S: [ 88 143 117  94 104  83  91 160 140 151  94 168 131]
K: [115 113 113 116 116 115 118 122 119 123 117 119 110]
M: [112 130 120 110 112 100 109 135 126 136 110 134 123]
W: [ 72  73 116 101 101 136 105 132  77  87  90 120 129]
C: [110 117 113 115 116 119 115 122 119 117 113 123 118]
Z: [ 79 143 118  99 109  79  92 172 145 150  90 169 135]
V: [136  95 117 139 128 145 141  93  95  89 131  74 109]
P: [101 105  72  78 129 101  87  90 116 120  73 132 136]
Q: [112 128 126 117 116 102 116 143 120 133 110 127 128]
perm: [131 168  94 151 140 160  91  83 104  94 117 143  88]  S
perm: [ 74  89  93  95  95 109 117 128 131 136 139 141 145]  V
perm: [ 90 120 129  72  73 116 101 101 136 105 132  77  87]  W
perm: [118 123 113 117 119 122 115 119 116 115 113 117 110]  C
perm: [ 72  73  77  87  90 101 101 105 116 120 129 132 136]  W

J: [179 166 186 203 199 198 175 164 200 191 203 193 180 197 146 189 202 202
 188 192 194 161 197 172 203 158 198 201 184]
X: [134 139 146 150 155 159 165 169 172 178 181 184 188 192 193 195 196 199
 198 201 202 202 203 202 200 200 198 196 193]
E: [171 176 178 184 187 190 192 195 197 199 200 202 203 203 203 203 201 202
 199 199 196 193 189 187 185 180 177 173 168]
G: [188 191 192 197 197 199 200 200 203 202 203 203 202 201 198 198 194 193
 189 186 184 180 175 172 166 163 158 153 146]
A: [181 182 187 190 194 195 199 200 201 201 203 203 203 202 203 199 199 198
 195 192 191 188 184 180 176 171 167 164 157]
B: [150 154 160 164 170 175 179 182 185 188 192 194 198 199 201 201 204 203
 204 202 203 200 201 198 197 195 192 188 185]
U: [161 191 192 197 197 199 200 188 203 202 203 203 202 201 198 198 194 193
 189 186 184 180 175 172 166 163 158 179 146]
R: [134 139 146 150 155 159 165 169 172 178 181 184 188 192 193 195 196 199
 198 201 202 202 203 167 162 158 153 148 142]
perm: [146 158 161 164 166 172 175 179 180 184 186 188 189 191 192 193 194 197
 197 198 198 199 200 201 202 202 203 203 203]  J
perm: [197 184 202 201 172 158 189 199 179 166 161 202 194 200 203 180 193 186
 203 192 175 163 198 191 198 188 203 197 146]  U

N: [102 132 145  95  77 101 130 168]
H: [102  77  95 130 102 145 168 132]
F: [128 141 152 143 125 102  50 155]
T: [145 130 101 168  77 101 132  95]
perm: [101 102  77  95 145 168 132 130]  N
perm: [ 95 132 101  77 168 101 130 145]  T
perm: [ 77  95 102 102 130 132 145 168]  H
perm: [ 77  95 101 102 130 132 145 168]  N

Y: [ 97 124 155 156 137 108 149  87 110  72 139 132 119 147 136 144 130 183
 164 157 145  94 153 146 108 141]
D: [152 128 131 118 137 139 123 125 172 108  87 123 102 122 127 120  92 109
 112  92 125 141  97 178  56  96]
L: [141 109 102 131  57 123 112 139 127 123  92 128  96 122 125 178  97 172
 125  92 152 120 108  87 137 118]
perm: [141 108 146 153  94 145 157 164 183 130 144 136 147 119 132 139  72 110
  87 149 108 137 156 155 124  97]  Y
perm: [127 118  92 152 122 108 137 178 139 172 123 109 128 125  92 131  57 120
 123  87  97 125 112 141 102  96]  L

lur: [163 129 106 134]
Nitot: [107 134 129 163]
Beke: [137 144  78  70]
Risiz: [106  84 100 176]
niz: [139 170 114 185]
pilo: [120 181 165  77]
rebof: [ 96 149  68  99]
mut: [ 76 163 195 131]
lume: [ 67  96  99 149]
madib: [120 181 165 128]
biza: [ 91 114 178 117]
perm: [134 106 129 163]  lur
perm: [195 131  76 163]  mut

Kupe: [ 97 120 128 130 117 134 116 124 127 123 121 142 128 121 132 130 127 131
 132]
noze: [ 97 116 130 127 128 127 120 132 128 124 130 142 132 121 123 134 121 131
 116]
dubuz: [130 132  97 127 121 123 134 116 130 128 124 117 127 132 130 142 120 121
 128]
kili: [123 110 176 116 139 127 122 103 180 130  94 195 132 149  77 150  80 159
 102]
Gaf: [116 120 127  97 130 132 123 116 127 132 128 128 121 130 121 130 124 134
 142]
vur: [130 122 120 132 123 125 128 126 132 119 130 130 125 116 133 130 121 138
 130]
nog: [130 129 132 108 131 127 128 123 133 130 128 129 124 121 128 129 127 130
 130]
Bor: [114 101 146 129 154 124  97 109 126 114 158 108 111 149 128 139 112 116
 120]
perm: [ 97 116 116 120 121 121 123 124 127 127 128 128 130 130 130 132 132 134
 142]  Gaf
perm: [ 97 101 108 109 111 112 114 114 116 120 124 126 128 129 139 146 149 154
 158]  Bor
perm: [ 97 116 117 120 121 121 123 124 127 127 128 128 130 130 130 132 132 134
 142]  dubuz

kede: [114 130 164 132 101 182 135 170 114 196 118 139 157 129]
vupo: [187 156 165 126 110 146 138 140  84 136 191  80  91 137]
momom: [182 135 165 139 170 157 196 114 129 114 132 118 101 130]
loga: [111 142 114 116  80  93  83 155 132 146 117  80 103  86]
Gima: [ 99 105 146 139  94  94 108 113  94 115  89 169 115 148]
rik: [129 122 177  88 153 120 115 107  81 138 101 174 115  85]
perm: [130 101 118 132 114 129 114 196 157 170 139 165 135 182]  momom
perm: [ 85 129 122 177  88 153 120 115 107  81 138 101 174 115]  rik
perm: [101 114 114 118 129 130 132 135 139 157 165 170 182 196]  momom

Foli: [172  90  80 119]
dudef: [172  85  80  88]
bege: [172  90  80  88]
refo: [164  79  65  97]
perm: [ 65  79  97 164]  refo
perm: [ 97  65  79 164]  refo
perm: [ 88  80  85 172]  dudef

bupek: [102 126 138 143 126]
pez: [138 143 103 126 126]
gonal: [103 143 138 126 125]
perm: [103 125 126 138 143]  gonal
perm: [126 138 102 126 143]  bupek
perm: [126 102 126 138 143]  bupek
perm: [125 126 138 143 103]  gonal
perm: [126 138 143 103 126]  pez

kobu: [124 135 142 128 139 140 124 108 108 122]
Luto: [104 137  95  92 109 117 128 128 142 129]
vatas: [134 138 145 136 146 136 113 114 102 127]
Kidil: [139 132 126 127 119 116 123 115 134 121]
samo: [162 118 168 197 160 135 103 133  91 156]
Tisi: [134 128 142 136 141 134 124 128 121 136]
budus: [134 129 121 140 124 129 128 134 126 142]
fogur: [137 130 123 125 130 134 135 128 137 137]
boso: [127 132 121 120 139 134 115 126 116 123]
perm: [115 116 120 121 123 126 127 132 134 139]  boso
perm: [121 124 128 128 134 134 136 136 141 142]  Tisi
perm: [121 139 132 126 127 119 116 123 115 134]  Kidil
perm: [156  91 133 103 135 160 197 168 118 162]  samo
perm: [121 134 115 123 116 119 127 126 132 139]  Kidil

Feso: [155 123  77  55  54 108  86  92 117  91]
Dod: [148 104 158 141 119 159 150 164 110  99]
mibeb: [129 117 158 101 122 127 112 139 176 120]
Mida: [140 109 144 124 122 141 140 144 132 119]
Goler: [112 147 118 128 162 102 122 115 139 174]
Ronuv: [118 112 175 128 122 139 102 147 162 115]
sodur: [156 104 154 137 119 159 145 165 104 101]
tur: [127 117 101 129 112 139 122 158 121 176]
tuto: [104 162 108 193 176 118 171 117  82 167]
Sef: [ 93 130 176 114 161 120  83 137 205 141]
mugov: [144 107 157 144 129 159 139 163 113 101]
tibi: [151 106 151 144 126 163 142 160 109 105]
perm: [102 112 115 118 122 128 139 147 162 175]  Ronuv
perm: [101 112 117 120 122 127 129 139 158 176]  mibeb
perm: [101 113 163 139 159 129 144 157 107 144]  mugov

